Here is a tiny trained network, its code and every weight. The questions are about switching its units off for an input and a class, where a switched-off unit gives its printed mean instead of its output.

import numpy as np


def w(rows, s, z=0):
    codes = np.array(rows[::2]) - 128.0
    scale = np.full(codes.shape[1], s)
    scale[-1] = z or s
    return codes * scale


def norm(h):
    return h / np.sqrt((h * h).mean(-1, keepdims=True) + 1e-5)


def f(y):
    return np.maximum(y, 0)


def log_softmax(a):
    a = a - a.max(-1, keepdims=True)
    return a - np.log(np.exp(a).sum(-1, keepdims=True))


def net(x, mask):
    res = np.array(x, float).reshape(1, 6) / 4 @ E
    u = 0
    for l in range(2):
        y = f(norm(res) @ A[l][:, :-1].T + A[l][:, -1])
        res = res + np.where(mask[u : u + 9], y, B[l][:, -1]) @ B[l][:, :-1]
        u += 9
    return log_softmax(norm(res)[-1] @ U[:, :-1].T + U[:, -1])


A, B = {}, {}
E = w([
[163,254,171,231,87],'x0',
[133,134,132,125,138],'x1',
[122,113,122,137,111],'x2',
[214,123,238,23,19],'x3',
[134,142,136,120,147],'x4',
[218,146,51,114,122],'x5',
],0.0043)
A[0] = w([
[106,15,73,40,210,98],'L0N1',
[177,161,139,113,186,134],'L0N2',
[98,143,157,161,106,53],'L0N3',
[49,61,252,181,171,15],'L0N4',
[105,189,120,204,109,112],'L0N5',
[95,87,201,204,153,79],'L0N6',
[31,82,245,151,182,3],'L0N7',
[226,105,46,117,140,25],'L0N8',
[250,132,2,128,141,22],'L0N9',
],0.0065,0.0041)
B[0] = w([
[154,27,161,114,204,254],'L0N1',
[85,69,123,143,60,157],'L0N2',
[165,170,115,117,151,142],'L0N3',
[144,223,67,29,112,176],'L0N4',
[199,110,170,179,196,213],'L0N5',
[131,186,67,73,90,170],'L0N6',
[151,219,33,36,66,174],'L0N7',
[107,169,98,70,98,168],'L0N8',
[67,253,54,26,57,191],'L0N9',
],0.006,0.0047)
A[1] = w([
[53,49,113,45,143,136],'L1N1',
[183,98,170,107,97,6],'L1N2',
[224,129,125,78,69,204],'L1N3',
[31,186,108,69,66,62],'L1N4',
[140,243,158,238,61,175],'L1N5',
[33,80,70,71,82,72],'L1N6',
[188,113,170,89,83,41],'L1N7',
[149,103,121,108,191,58],'L1N8',
[104,135,1,179,241,134],'L1N9',
],0.0081,0.0019)
B[1] = w([
[216,166,85,188,144,221],'L1N1',
[67,137,187,199,61,157],'L1N2',
[50,192,124,180,185,222],'L1N3',
[86,163,12,49,130,183],'L1N4',
[202,4,57,35,206,254],'L1N5',
[171,126,136,80,150,190],'L1N6',
[58,114,152,199,84,176],'L1N7',
[162,89,128,177,152,160],'L1N8',
[58,163,255,156,9,248],'L1N9',
],0.0072,0.0071)
U = w([
[254,83,105,157,193,89],'0',
[142,203,51,89,105,254],'1',
[98,151,189,212,65,18],'2',
],0.015,0.00071)

Each question gives the input, the list of numbers given to net, and the class t.
The units are the neurons (one row each of A and B). Each row of codes is followed by its name. A weight is (code - 128) times the scale printed after its matrix; where a second scale follows, it is the last column's (A, B and U).
mask holds one flag per neuron, layer by layer. A switched-off neuron (its flag False) gives its mean, the last column of its row in B, instead of its output. The means were averaged over made-up inputs and are rounded, as every weight is.
A unit's drop is (log p(t) with every unit on - log p(t) with that unit switched off) / (log p(t) with every unit on - log p(t) with every unit switched off).
The circuit of an input: a set's keep is (log p(t) with only the set's units on - log p(t) with every unit switched off) / (log p(t) with every unit on - log p(t) with every unit switched off). Starting from the 12 units with the biggest drops (on a tie, the unit counted first), units are removed one at a time, each time the one whose removal leaves the highest keep (on an exact tie, the one counted first), for as long as the keep stays at least 0.8.
circuit, biggest first: the units of the circuit, biggest drop first
unit that matters most: the unit with the biggest drop
top k neurons: the k neurons with the biggest drops, biggest first
drop of u: that unit's drop, to one decimal
input [-4,6,6,-7,-3,2], class 2: circuit, biggest first	(L1N9)
input [7,-4,4,-4,-8,-8], class 1: circuit, biggest first	(L0N4; L1N4)
input [3,6,1,5,-4,-6], class 1: top 2 neurons	(L0N1; L1N9)
input [8,4,5,-8,-8,-5], class 0: top 3 neurons	(L1N5; L0N1; L0N5)
input [4,-8,4,5,-3,2], class 2: top 3 neurons	(L1N7; L1N2; L0N9)
input [6,7,-7,-5,-7,-6], class 0: top 3 neurons	(L1N5; L0N5; L0N9)
input [-5,6,6,6,3,-4], class 2: top 2 neurons	(L1N5; L1N2)
input [-3,-7,-7,0,-7,-3], class 0: top 3 neurons	(L0N1; L0N9; L1N1)
input [0,5,-4,6,-7,5], class 2: top 2 neurons	(L1N5; L1N7)
input [-1,-6,-2,-6,-6,5], class 2: top 2 neurons	(L1N9; L1N5)
input [-5,2,-4,7,5,3], class 2: top 2 neurons	(L1N5; L1N2)
input [3,0,6,-1,2,-4], class 1: top 3 neurons	(L0N4; L0N7; L0N6)
input [7,-7,-2,5,-4,4], class 0: top 3 neurons	(L1N5; L1N9; L0N1)
input [1,-3,2,-7,-7,4], class 2: unit that matters most	L1N9
input [-6,-8,2,8,-4,-3], class 2: top 3 neurons	(L1N5; L1N2; L1N7)
input [8,-5,6,-6,-3,6], class 0: top 2 neurons	(L1N5; L0N5)
input [1,-1,4,7,8,6], class 2: drop of L1N2	0.2
input [2,6,6,-6,7,3], class 2: drop of L1N9	1.4
input [4,-7,5,-2,-4,2], class 0: drop of L1N5	0.8
input [7,8,-6,-4,-3,0], class 0: drop of L1N5	1.1
input [8,6,-8,-1,5,-7], class 0: top neuron	(L1N5)
